Below is a small trained network, with its code and all its weights. Each question gives an input and a target symbol and asks what happens when units are switched off, that is, made to give their printed mean instead of their output.

import numpy as np


def w(rows, s, z=0):
    codes = np.array(rows[::2]) - 128.0
    scale = np.full(codes.shape[1], s)
    scale[-1] = z or s
    return codes * scale


def f(y):
    return y / 2 * (1 + np.tanh(0.7978845608 * (y + 0.044715 * y**3)))


def softmax(a):
    e = np.exp(a - a.max(-1, keepdims=True))
    return e / e.sum(-1, keepdims=True)


def log_softmax(a):
    a = a - a.max(-1, keepdims=True)
    return a - np.log(np.exp(a).sum(-1, keepdims=True))


def net(x, mask):
    ids = ['δμξπσφψ'.index(c) for c in x.split()]
    T = len(ids)
    res = E[ids] + P[:T]
    r = res
    for j in range(3):
        rows = slice(2 * j, 2 * j + 2)
        q, k, v = (r @ M[0][rows].T for M in (Q, K, V))
        z = softmax(np.where(np.tri(T) > 0, q @ k.T / 2**0.5, -1e9)) @ v
        o = O[0][rows]
        res = res + np.where(mask[j], z, o[:, -1]) @ o[:, :-1]
    y = f(res @ A[0][:, :-1].T + A[0][:, -1])
    res = res + np.where(mask[3:19], y, B[0][:, -1]) @ B[0][:, :-1]
    return log_softmax(res[-1] @ U[:, :-1].T + U[:, -1])


Q, K, V, O, A, B = {}, {}, {}, {}, {}, {}
E = w([
[122,147,146],'δ',
[142,142,106],'μ',
[136,132,137],'ξ',
[124,187,82],'π',
[106,227,53],'σ',
[123,39,254],'φ',
[97,92,234],'ψ',
],0.0097)
P = w([
[244,159,190],'0',
[165,203,101],'1',
[212,30,6],'2',
[86,96,161],'3',
[91,219,121],'4',
[165,19,1],'5',
[58,78,150],'6',
[67,225,124],'7',
[164,29,9],'8',
[27,63,143],'9',
],0.0091)
Q[0] = w([
[121,143,109],'H0',
[146,114,121],'H0',
[148,165,164],'H1',
[3,174,196],'H1',
[105,156,149],'H2',
[112,168,156],'H2',
],0.056)
K[0] = w([
[155,128,100],'H0',
[151,138,154],'H0',
[185,87,117],'H1',
[4,64,80],'H1',
[68,111,114],'H2',
[64,124,124],'H2',
],0.041)
V[0] = w([
[140,187,156],'H0',
[194,103,124],'H0',
[86,230,163],'H1',
[174,38,231],'H1',
[206,25,91],'H2',
[10,202,227],'H2',
],0.013)
O[0] = w([
[92,156,149,137],'H0',
[74,118,102,159],'H0',
[130,190,169,118],'H1',
[8,98,126,254],'H1',
[114,33,105,109],'H2',
[60,217,197,175],'H2',
],0.015,0.0089)
A[0] = w([
[113,119,103,45],'N0',
[143,89,168,117],'N1',
[148,161,105,15],'N2',
[103,120,107,132],'N3',
[131,136,105,171],'N4',
[99,106,132,11],'N5',
[123,142,149,45],'N6',
[148,68,125,224],'N7',
[161,80,96,56],'N8',
[117,150,103,1],'N9',
[144,86,208,150],'N10',
[155,70,117,86],'N11',
[152,48,254,79],'N12',
[164,112,100,111],'N13',
[117,111,111,60],'N14',
[110,152,77,180],'N15',
],0.023,0.0091)
B[0] = w([
[147,139,180,172],'N0',
[63,119,83,145],'N1',
[64,150,169,149],'N2',
[91,75,148,251],'N3',
[137,156,111,146],'N4',
[179,189,115,237],'N5',
[127,94,95,154],'N6',
[145,128,25,216],'N7',
[150,206,169,157],'N8',
[86,172,182,133],'N9',
[58,126,135,175],'N10',
[104,151,208,167],'N11',
[217,107,166,197],'N12',
[3,121,130,147],'N13',
[135,116,185,172],'N14',
[170,112,119,222],'N15',
],0.036,0.014)
U = w([
[104,160,66,149],'δ',
[118,65,70,207],'μ',
[190,103,142,133],'ξ',
[211,201,114,190],'π',
[130,215,179,3],'σ',
[93,98,235,2],'φ',
[2,54,145,197],'ψ',
],0.0059,0.0042)

Each question gives the input, a string of symbols that net reads in full, and the target symbol t.
The units are the heads (2 rows each of Q, K, V and O) and the neurons (one row each of A and B). Each row of codes is followed by its name. A weight is (code - 128) times the scale printed after its matrix; where a second scale follows, it is the last column's (O, A, B and U).
mask holds one flag per unit, heads first, then neurons. A switched-off unit (its flag False) gives its mean, the last column of its rows in O or B, instead of its output. The means were averaged over made-up inputs and are rounded, as every weight is.
A unit's drop is (log p(t) with every unit on - log p(t) with that unit switched off) / (log p(t) with every unit on - log p(t) with every unit switched off).
The circuit of an input: a set's keep is (log p(t) with only the set's units on - log p(t) with every unit switched off) / (log p(t) with every unit on - log p(t) with every unit switched off). Starting from the 12 units with the biggest drops (on a tie, the unit counted first), units are removed one at a time, each time the one whose removal leaves the highest keep (on an exact tie, the one counted first), for as long as the keep stays at least 0.8.
units of the circuit, in order: the units of the circuit, biggest drop first
most important unit: the unit with the biggest drop
k most important neurons: the k neurons with the biggest drops, biggest first
which heads matter: for each layer, one digit per head in row order, 1 if its drop is at least 0.15 and else 0, layers parted by /
input σ φ ξ φ π δ, target ψ: which heads matter -> 011
input σ μ π δ ψ, target ψ: most important unit -> N5
input μ δ δ μ σ ξ, target σ: units of the circuit, in order -> (N8 H2 N11)
input μ μ ξ ξ σ ψ φ μ ψ, target σ: units of the circuit, in order -> (N8 H2 N13)
input δ φ ξ ψ μ, target ψ: which heads matter -> 001
input φ ξ δ ξ, target μ: 2 most important neurons -> (N5 N7)
input φ ξ μ δ π ξ, target ξ: 2 most important neurons -> (N5 N3)
input δ σ φ σ σ, target φ: 3 most important neurons -> (N7 N9 N15)
input π ψ σ μ ξ φ ψ σ ψ, target δ: 3 most important neurons -> (N3 N7 N13)
input σ σ π π μ ξ σ δ, target σ: units of the circuit, in order -> (H1 N2 H2)
input π ξ δ μ φ φ, target δ: units of the circuit, in order -> (N7 H2 N1 N8)
input ψ δ μ δ μ μ, target φ: which heads matter -> 010
input ξ φ ξ μ δ ψ, target π: units of the circuit, in order -> (H2 N8)
input ψ ξ φ δ δ ψ δ ψ ξ, target φ: most important unit -> N7
input σ μ φ φ π, target φ: 2 most important neurons -> (N3 N7)
input φ φ μ δ δ φ ψ μ, target ψ: 3 most important neurons -> (N3 N12 N8)
input μ μ ξ μ δ π φ ψ φ, target σ: 4 most important neurons -> (N8 N11 N7 N12)
input δ μ δ, target μ: 2 most important neurons -> (N5 N12)
input μ δ σ σ δ ψ μ π, target ψ: 4 most important neurons -> (N12 N5 N7 N3)
input δ π σ δ μ φ μ σ μ π, target π: most important unit -> H1
input σ δ δ φ δ μ σ, target σ: units of the circuit, in order -> (H1 N2 H2)
input φ δ ψ, target ξ: 4 most important neurons -> (N5 N3 N7 N0)
input μ μ δ, target σ: 3 most important neurons -> (N8 N11 N13)
